In the rows, 128 means zero.
Here are made-up elements, facts about them, and rows of numbers that follow some of those facts. Name the element behind each unnamed row.

How the elements are related:
pliplur η [grize trezake]
betre η [stegal]
vatrari η [raklu pletromu plivim]
plasafo η [rumok]
dribros η [gugol lovel kikla]
bugri η [seba]
zelim η [soken grize plugek]
flirum η [tubor rufir pubros]
fledruk η [sabrem]
stuto η [stupu]
brodrur η [sezal kladum grize parur fledrer]
dreskol η [muskas]
flugo η [plivim depon]
zasul η [zedeflun]
plobovus η [meno]
megik η [trestuvim]
belis η [gugol pubros]
bruki η [filizol]
klastor η [fusten]
vunamen η [dibani muskas]
graklido η [rufir klifum]
laklistas η [zatil kikla]
sifon η [reni]
lupi η [natram]
vivik η [natram zedrim]
ruskeflon η [fefek stakem lumi trivim]
tifon η [tredrevul parur reni]
mosor η [bise flapli]
fibrum η [sezal]
kazar η [vozos]
teflor η [klogrin]
binim η [fatrum kudritin]
gredil η [babi zatil mibik]
kletrotos η [rumunun]
skuno η [grika]
noski η [tudar]
kazir η [lufla]
dotris η [fatrum drelilur]
gevil η [saloski]
grufim η [kikla]
grason η [butrir]
kigrebrem η [raklu]
suram η [mapludror stegal]
mipizil η [zelubrom]
tuklim η [platrim]
pudropum κ: poflogal fledruk
sabrem κ: grufim
dreskol κ: grason modrir
flugo κ: sezal trubron
skibu κ: ziski trekenes kladum luplu
zasul κ: bukin
buskar κ: grudrul
kogen κ: soken pliser depon fledruk floneran briso
dibani κ: meflapes
klastor κ: stakem babi favok
lumi κ: ziski
trestil κ: govur rozen
fugreful κ: fefek binim favok fledrer
zosugre κ: bredra
lupi κ: virom dibe
ruskeflon κ: virom mipizil
platrim κ: pliplur zelim
grulo κ: flosur tifon
stefli κ: vemo flosur labrir stupu mapludror meflapes
skudrebin κ: beflen rumok megik
stegal κ: gudrim niskubrim fusten
kazar κ: labrir votal
dronas κ: filizol
reni κ: votal botur
gredil κ: bredra modrir grufim
triflu κ: grinusuk betre plidrin
plugek κ: stakem zedrim
trestuvim κ: bruki
dotris κ: grubu
tudar κ: grinusuk
rufir κ: grubu
raklu κ: lufla depon
plebrogil κ: tubor rogis zelubrom
lokles κ: graklido grufim zedrim
plivim κ: dribros trubron vozos
flaflos κ: sifa bretul
kigrebrem κ: luklu pliplur dasi
drarul κ: soken plidrin mifes dasi
plitral κ: kudritin
lifu κ: pligek stamin bruki seba
grugri κ: vemo rumunun bukin
baskek κ: grufim rozen
tuklim κ: niskubrim bugri trivim
flapli κ: modrir mifes
Θ b <- pudropum pliplur vatrari dasi gudrim brodrur dreskol skibu klifum plobovus laklistas vivik luklu platrim tifon sifa vemo luplu drotram noski rufir grason lokles plivim drarul
Θ c <- tredrevul parur dribros drelilur bugri rogis posu votal flugo natram mifes trubron lupi depon grulo stefli tuklebir teflor grika gugol rozen babi govur tudar virom suram trivim baskek seba meno
Θ a <- rumok fatrum botur grinusuk betre plasafo sabrem floneran tubor zelim flirum flosur steplo mapludror labrir fledruk fefek zelubrom stuto zasul modrir buskar kogen megik dibani belis fusten bruki klastor stakem lumi vunamen butrir zedrim graklido trestil stupu rumunun fledrer bredra sifon fugreful trezake filizol briso lufla favok klogrin zosugre bise grize fadra kikla ruskeflon dibe saloski mosor fibrum stegal kazar bretul dronas binim reni gredil kletrotos triflu skuno grubu plugek pletromu zagrun meflapes trestuvim mibik beflen grudrul kazir dotris pubros gevil kudritin ziski grufim plidrin raklu plebrogil bredum vozos flaflos kigrebrem plitral poflogal lifu grugri sezal soken mipizil niskubrim tuklim lovel
Θ d <- pliser pligek kladum zedeflun bukin skudrebin muskas trekenes stamin zatil kemer flapli
[pudropum rogis mapludror zelubrom stuto klifum plobovus fusten stakem vunamen butrir zedrim sifon fugreful trubron fadra lupi kikla platrim tifon stegal bretul tuklebir grika reni gredil kletrotos triflu babi govur pubros zatil plivim suram soken mipizil tuklim lovel] Δ 643
[tredrevul fatrum botur betre vatrari plasafo floneran tubor parur drelilur bugri zelim flirum gudrim flosur labrir fledruk kladum posu votal dreskol flugo skibu modrir kogen megik dibani belis natram bruki mifes klastor lumi graklido trestil laklistas zedeflun stupu rumunun fledrer trezake filizol zosugre grize vivik depon saloski grulo mosor stefli skudrebin kazar trekenes luplu binim drotram skuno grubu gugol rozen plugek pletromu zagrun meflapes trestuvim beflen dotris gevil kudritin grufim plidrin raklu flaflos virom kigrebrem drarul plitral poflogal trivim grugri baskek seba niskubrim meno kemer flapli] Δ 38
[rumok pliplur grinusuk sabrem pliser dasi dribros pligek brodrur bukin fibrum dronas stamin noski kazir tudar ziski grason lokles bredum vozos lifu] Δ 849
[steplo fefek zasul buskar bredra briso lufla favok klogrin bise ruskeflon luklu dibe sifa muskas vemo teflor mibik grudrul rufir plebrogil sezal] Δ 626

Named rows:
[201 126 161 138 138 118 155 130 120  99 102 189 155 141 146 124 175 160
  90 122 151 141 143 146 105 100 156 120 141  66 122 158 129 123 107 190
 114 158 100 142 110] -> vivik
[172 139 119 133  64 104 133 114  99  85  83 108 136 140 178 129 172 143
  95 150 138 142 140 175 110 100 114  99 147 114 125 149 130  84 118 105
 176 126 106 149 113] -> stefli
[202 142 121 138  76 113 150 136 122  60  99 154 116 136 147 156 194 151
  85 142 122 134 134 153 113  91 133 112 142  69 115 149 129  69  97 165
 165 117 100  51 112] -> skudrebin
[171 114 150 125 138 133 176 134 119  82  94 107 144 108 155 106 160 148
  67 140 148 147 125 137 101 119 147 110 141  96 135 157 133 141 109 202
 125 153 116 123 119] -> mapludror
[185 127 151 173 125 119 149 135 113  70 108 242 157 130 171 114 181 156
  63 107 115 147 167 152 103  82 116 109 134  72 129 152 134  99 109 207
  76 151 145 151 130] -> brodrur
[176 138 119 133  63 104 132 110 101  82  83 106 137 141 174 126 173 142
  94 148 139 141 137 175 109 103 113 102 146 114 125 148 131  88 119 105
 174 123 108 150 113] -> grulo
[179 121 159 160 130 111 161 131 122  77 108 220 157 131 153 110 182 142
  66  97 139 145 165 151  97  77 145 111 139  66 142 143 130 105  98 202
 111 147 143 158 115] -> noski
[176 132 136 148 127 124 180 174 125  89  96 143 142 110 145 120 167 163
  70 116 141 146 132 150 102 111 161 121 142  75 139 168 124 115 108 188
 113 156 112 127 128] -> vemo
[190  91 151 156 133 112 142 123 120 113 112 170 152 130 149 133 164 168
  76 108 140 141 138 149  91 105 125 109 137  63 136 152 140 157 111 131
 125 121 118 172  83] -> dotris
[204 117 164 141 131 114 146 111 124 103  98 157 155 133 149 123 165 150
  77 109 142 149 150 150 100  94 131 116 139  69 131 152 132 117 111 169
 127 162 108 169 107] -> plasafo
[198 118 156 138 117 118 159 130 136  94 102 146 139 103 134 125 156 165
  65 116 144 140 144 148 106 100 131 120 141  73 134 154 126  96 101 170
 133 161 104 134 117] -> drotram
[161 119 150 156 112 112 169 139 127  79 105 190 149 103 150 101 165 153
  56 105 146 138 159 156 101  85 135 110 142  89 150 146 123  89  96 176
 121 149 141 163 123] -> ziski
[170 134 137 154 139 119 156 156 115  95  89 175 147 138 164 128 166 151
  78 102 123 163 142 144  99  92 143 112 141  75 126 161 137 148 120 168
 105 158 109 163 119] -> zasul
[177 125 144 140 116 120 152 140 126  96  96 176 137 111 149 126 149 177
  74 121 140 142 141 146 112  98 121 114 142  92 121 158 129 116 108 149
 117 157  97 149 119] -> trestuvim
[182 126 144 140 118 121 156 145 131  91 100 185 133 110 143 132 153 181
  71 120 137 141 140 141 113  97 124 117 141  83 119 158 128 110 104 162
 115 157  97 128 120] -> skibu
[194 139 122 127  65 106 145 114 106  86  87  79 148 151 174 115 184 148
  99 155 160 138 137 182 105 116 132 106 147 111 137 148 126  73 123 130
 174 124 123 146 107] -> gugol
[198 118 155 138 117 118 160 130 137  95 102 149 139 103 135 125 156 166
  65 115 144 141 143 148 106  99 131 121 141  75 133 155 125  96 101 169
 134 161 105 136 117] -> luplu

Rows to name:
No name comes twice in this set of rows, the named rows included.
[180 126 134 119 103 116 144  93  85  74  79  60 154 169 189 110 197 100
 102 160 142 151 128 164  94 116 149  95 143 104 136 145 143 137 125 166
 178 116 128 141 102]	suram
[182 145 115 141  84 103 132 118  96  74  76  96 151 171 183 118 196 113
  99 132 116 161 138 177  97 104 136 108 142  98 135 154 142 127 130 134
 164 122 127 168 113]	teflor
[203 128 126 122  93 123 170 129 128  48  97  60 119 137 153 145 195 125
  65 145 126 151 126 143  97 101 141 101 144  70 134 140 137  82 105 207
 187 115 133  29 104]	zatil
[217 135 151 137 134 120 162 146 133  99 103 167 156 162 157 129 172 188
  82 116 164 155 148 146 102 102 142 114 145  69 123 150 131 102 120 199
 103 162 125 136 102]	laklistas
[218 140 139 140 131 126 146 107 144  85  87 158 152 162 159 116 158 184
  88  91 160 146 152 142 109 100 117 118 138  80 116 134 142 112 127 174
  82 138 120 156 101]	grufim
[200 135 135 134  81 102 130  98  91  91  85 104 158 170 183 119 196 128
 110 151 149 141 142 182 102 109 139 104 144  96 131 150 133  92 125 137
 169 125 116 161 103]	bugri
[179 148 117 145  74  96 137 115 106  61  90 157 159 190 195 105 202 137
  92 129 141 156 162 180  99  84 123  97 148 112 136 130 139  86 124 153
 150 113 171 175 103]	dribros
[191 106 164 135 149 131 157 108 115  86  93 101 152 125 166 117 164 127
  62 121 127 160 139 136  91 104 127 103 136  75 136 151 142 142 120 203
 125 158 128 144 113]	sifon

The same elements again, as new rows of numbers:
Named rows:
[108 138 156 146 111 142 130 100  80 133 148 116 150 125 132 122 127 128
 144  93 125 140 134 137 135 145  99 137 122 133 102 111 128 133 103 114
 151 160  90  88 111] -> stamin
[148 157 143  97 142 135 166 124 108 136 163  99 164 149 107 128 126 143
 133  96 129 148 130  79 121 119 103 130 123 100  83 110 132 158 103  79
 118  79 112  94 126] -> skibu
[119 155 130 104 135 174 125 117  85 152 171 136 164 129  67 130 123 141
 140 116 124 132 134 124 121 145 103 118 133 135 144 101 132 140 119  79
 126 111 103  83 108] -> trestuvim
[111 149 134 112 129 165 107 132  85 145 152 116 149 120 123 135  97 145
 136 117 141 130 157 135 121 141 118 133 119 146 120 120 134 145 119  75
 140 111 109  75 121] -> mosor
[150 141 154 126 128 131 167 119  76 130 131  92 137 137 127 128 105 137
 139  98 143 146 133  91 117 119 107 128 119 122  55 132 135 164  97 102
 117  83  99 104 121] -> brodrur
[105 152 140 140 110 143 118 130  92 152  93 125 136 119 121 132 117 120
 155 110 126 148 139 129 111 166 117 142 112 176 121 101 160 161 113 116
 121 133  98  95 101] -> butrir
[144 142 157 129 122 128 167 116  63 136 113  89 133 138 148 125 106 135
 145  99 141 148 121  93 120 125 107 129 116 142  40 130 142 169  94  97
 109  84 101 116 114] -> tifon
[127 144 167 137 111 125 154  97  58 132 116 105 132 128 146 116 136 132
 145  90 129 145 125 120 136 144 100 133 117 145  74 117 151 146  96 109
 138 122 104  99 102] -> rogis
[102 143 147 127 113 158 118 122  64 155  98 114 143 112 147 133 103 129
 148 117 137 140 147 140 124 152 120 129 115 189  87 122 149 152 118  82
 124 117 103  96 110] -> kletrotos
[113 152 149 128 122 171 118 130  80 148 149 106 146 136  79 134  96 138
 131 119 150 117 165 142 122 146 102 135 110 133 122 119 127 154 124  85
 125 101 111  78 116] -> grufim
[102 147 169 127 102 180 151 123  89 178  94 111 150 121  74 126 142 123
 135 116 139 131 144 142 124 150 111 123 111 176  89 114 137 161 127  74
 114 100 111 107 100] -> gredil
[117 152 138 126 119 180 120 133  94 150 155 130 139 118  81 132 113 145
 135 113 140 128 146 132 112 144 119 129 120 125 136 121 130 148 117  85
 148 105 107  86 107] -> modrir
[141 156 150 129 129 126 163 108  60 135 105  86 136 148 176 124  99 135
 149  90 136 143 111  93 116 137 117 135 112 127  53 110 145 163  90  81
 111  84 122 119 106] -> vemo
[119 155 129 124 127 164 113 128  87 139 164 134 144 126  88 131 102 140
 145 114 131 131 142 126 114 151 110 132 123 127 149 109 138 145 113 103
 134 115 100  80 106] -> tubor
[105 151 140 132 122 166 116 106  49 154 103 118 133 125 150 127  96 132
 153 112 138 130 126 140 118 160 118 129 116 170 103 105 145 151 107  71
 121 116 120 105  95] -> favok
[134 151 156 123 122 140 143 110  89 129 167 112 133 131 117 119 137 148
 132  89 133 136 134 114 131 131 104 137 119  94 108 119 137 141  98 101
 161 118 113  83 111] -> mifes
[111 146 135 115 131 168 104 127  80 147 154 117 143 123 114 134  93 145
 136 117 145 127 155 134 120 140 112 131 119 144 120 122 133 148 117  78
 136 112 109  76 121] -> binim

Rows to name:
No name comes twice in this set of rows, the named rows included.
[116 140 132 124 133 164  97 123  91 150 144 126 122 131  95 133 108 144
 134 121 147 124 148 132 112 140  98 136 117 147 128 116 131 165 116  84
 133 128 113  77 122]	fledruk
[116 148 142 141 120 152 123 101  77 125 190 126 148 135 112 121 123 140
 142  94 122 131 125 131 134 145  95 136 126 100 132 105 118 128 102 112
 158 155  94  85 109]	kladum
[137 148 153 127 127 138 143  99  69 126 190 119 130 140  85 110 117 144
 140  91 140 129 118 108 130 133  80 129 125  82 124 114 133 139  88 125
 142 112 104  82  98]	seba
[130 149 164 138 110 123 153  97  62 130 119 111 134 130 134 117 137 127
 150  88 123 147 119 116 133 150  98 135 118 136  89 109 155 145  93 124
 134 127  98  99  96]	babi
[124 150 135 141 114 160 128 113  54 141  99 136 136 120 123 141 128 130
 152 119 118 144 134 140 117 165 119 130 124 189 109 108 149 156 120  97
 125 131  92 106 106]	fusten
[117 156 133 115 126 180 125 123  50 139 196 130 164 116  91 123  74 145
 149 114 139 126 135 129 124 143 112 113 133 114 139 122 130 120 108  94
 132  84  91  83  96]	filizol
[113 156 133 131 134 162 130 116  99 133 176 136 127 118 103 132  90 142
 144 118 140 141 153 137 112 140  97 130 120 145 128 118 132 149 121  44
 135 118  91  72  97]	grubu
[115 154 141 108 127 181 131 127 102 160 157 128 159 125  68 130 129 140
 132 115 131 130 145 130 120 142 108 123 124 135 131 109 129 147 123  69
 131 103 110  84 111]	zosugre
[109 156 151 123 110 167 143 113 127 146 177 127 165 124  94 121 168 138
 131  87 111 142 128 125 134 144 113 135 125  98 132  97 120 127 114  84
 173 145 103  90 108]	flapli
[127 152 156 136 116 170 149 115  84 156 120 130 152 140  22 135 146 117
 137 118 125 129 146 139 117 160  91 126 121 155 131  96 132 162 128 104
 101 114  99  96 103]	sabrem
[106 146 146 114 119 164 133 110  72 165 108 127 160 121 109 127 129 126
 149 115 126 141 131 133 125 152 106 119 125 188  99 105 148 151 118  78
 110 115 100 100 103]	fugreful
[118 147 131  96 141 178 116 112  71 152 152 126 164 127 107 140 128 148
 131 125 127 129 150 137 130 138 108 119 131 164 110 109 126 145 128  46
 129 118 112  82 132]	kazar
[118 147 140 142 112 167 131 113  50 149 118 140 137 116 102 128 113 129
 156 115 128 138 121 134 117 159 111 121 126 168 113 114 146 148 110 108
 121 115  89 107  90]	soken

The same elements again, as new rows of numbers:
Some rows with their names:
[ 96 138 141 102 128 172 140 108  96 146 115 164 147 111 129 102 115 144
 171 168  65 160 127 139 169 129 115] -> kazar
[123 110 113 106 151 153 144 154 121 111 106 150 108  86 135 147 107 113
 194 118  49  87 138  86 149 104 144] -> stakem
[104 118 210 162 163  94 146 135 109 136 150 101 118 109 126 175  61 120
 115 147 124  82 166  66 130  53 133] -> tifon
[117 209 114 137 120 101 165 143 127 170 165 121 166 140 151 140 181 160
 102 170 170 113 103 146  93 108 114] -> grulo
[103 137 118 104 118 182 132 126  89 146 123 146 142  89 121  96 121 142
 189 144  77 155 113 143 145 123 118] -> kogen
[123  99 110 113 154 148 139 162 102 129 112 133  98  90 139 134  97 109
 190 117  53  92 143  87 145 101 148] -> soken
[132 127 115 106 133 175 122 132 128 144 103 147 142  96 113  91  96 139
 190 130  90 149 116 131 145 125 124] -> floneran
[117 140 107 172 173  72 184 157 172 126 190 149 140 206 166 166 167 124
 126 177 147  73 140  85 114  67 170] -> suram
[120  98 123 105 150 165 134 161 121 132 110 149 130  94 121 123 116 128
 186 124  63 106 135  87 145 118 142] -> lufla
[ 92 106 214 146 143 158 122 171 126 159 158 110 209  88  59 122 124 180
 122 135 163 118 132  68  83  96 124] -> dasi
[140 209 113 121 123 115 205 121 126 169 179 127 166 146 148 147 172 172
 107 150 190 101  72 116 120 108  87] -> baskek
[ 87 166 198 150 111 140 139 110 107 137 167 112 168  79  97 142 106 155
 141 150 154 135 122 130  98  69 103] -> skibu
[115  94 141  99 150 204 113 188 115 157 105 158 187  94  88  99 136 174
 167 133  81 135 121  80 139 157 131] -> ziski
[107  89 160 118 140 206 119 175 124 155 112 130 192  89  69 116 123 171
 160 140  96 134 122  66 124 145 125] -> stamin
[133 128 114 106 132 176 124 132 131 144 103 147 142  97 111  94  96 139
 188 131  90 150 115 128 145 125 122] -> zagrun
[131 104 126 113 162 166 121 177  87 155 107 132 115  99 135 133  83 129
 169 129  68 110 138  81 161 130 136] -> sezal
[124  87 116 103 149 170 150 155 112 139 120 141 126  94 118 108 115 128
 191 109  72 102 124  79 146 114 138] -> bredra

Name these rows:
No name comes twice in this set of rows, the named rows included.
[ 97 140 139 123 107 185 137 111  99 138 130 124 150  84 104 123 106 143
 181 154  89 153 112 130 134 114 110]	skudrebin
[148 132 120 115 149 174 107 153  86 178 101 125 123 108 132 103  51 140
 166 138  97 156 123 121 166 139 114]	grize
[ 90 101 135 109 146 146 161 129  86 120 126 157 105 104 151 139 127 113
 175 147  28 104 147  94 172 103 141]	tuklim
[107 104 238 156 169 147 112 175  89 193 150 100 190 117  85 135  70 183
  79 158 161 130 146  52 128 115 110]	brodrur
[152 192 109 145 143  92 146 163 138 194 148 100 152 154 151 131 133 155
  89 158 190 113 111 127  99 116 117]	parur
[ 87 121 141  97 125 173 149  96 109 149 129 163 143 121 125  79 130 135
 176 159  63 168 132 139 159 122 127]	kigrebrem
[137 164 104 141 153  67 180 170 154 145 153 116 128 140 163 174 170 126
 107 139 146  46 127  87  91  85 142]	govur
[126  94 107 119 148 135 149 157 114 108  98 144 114  79 128 133 111 119
 197 122  50  80 129  94 152  99 143]	lovel
[103 123 125 110 147 158 143 159  58 133 125 140  94  90 160 158 101 115
 175 139  40  98 144  95 166 111 133]	reni
[121 118 133 106 141 163 130 114 131 150 100 159 144 119 118  85  95 138
 173 153  78 156 131 128 165 128 127]	bruki

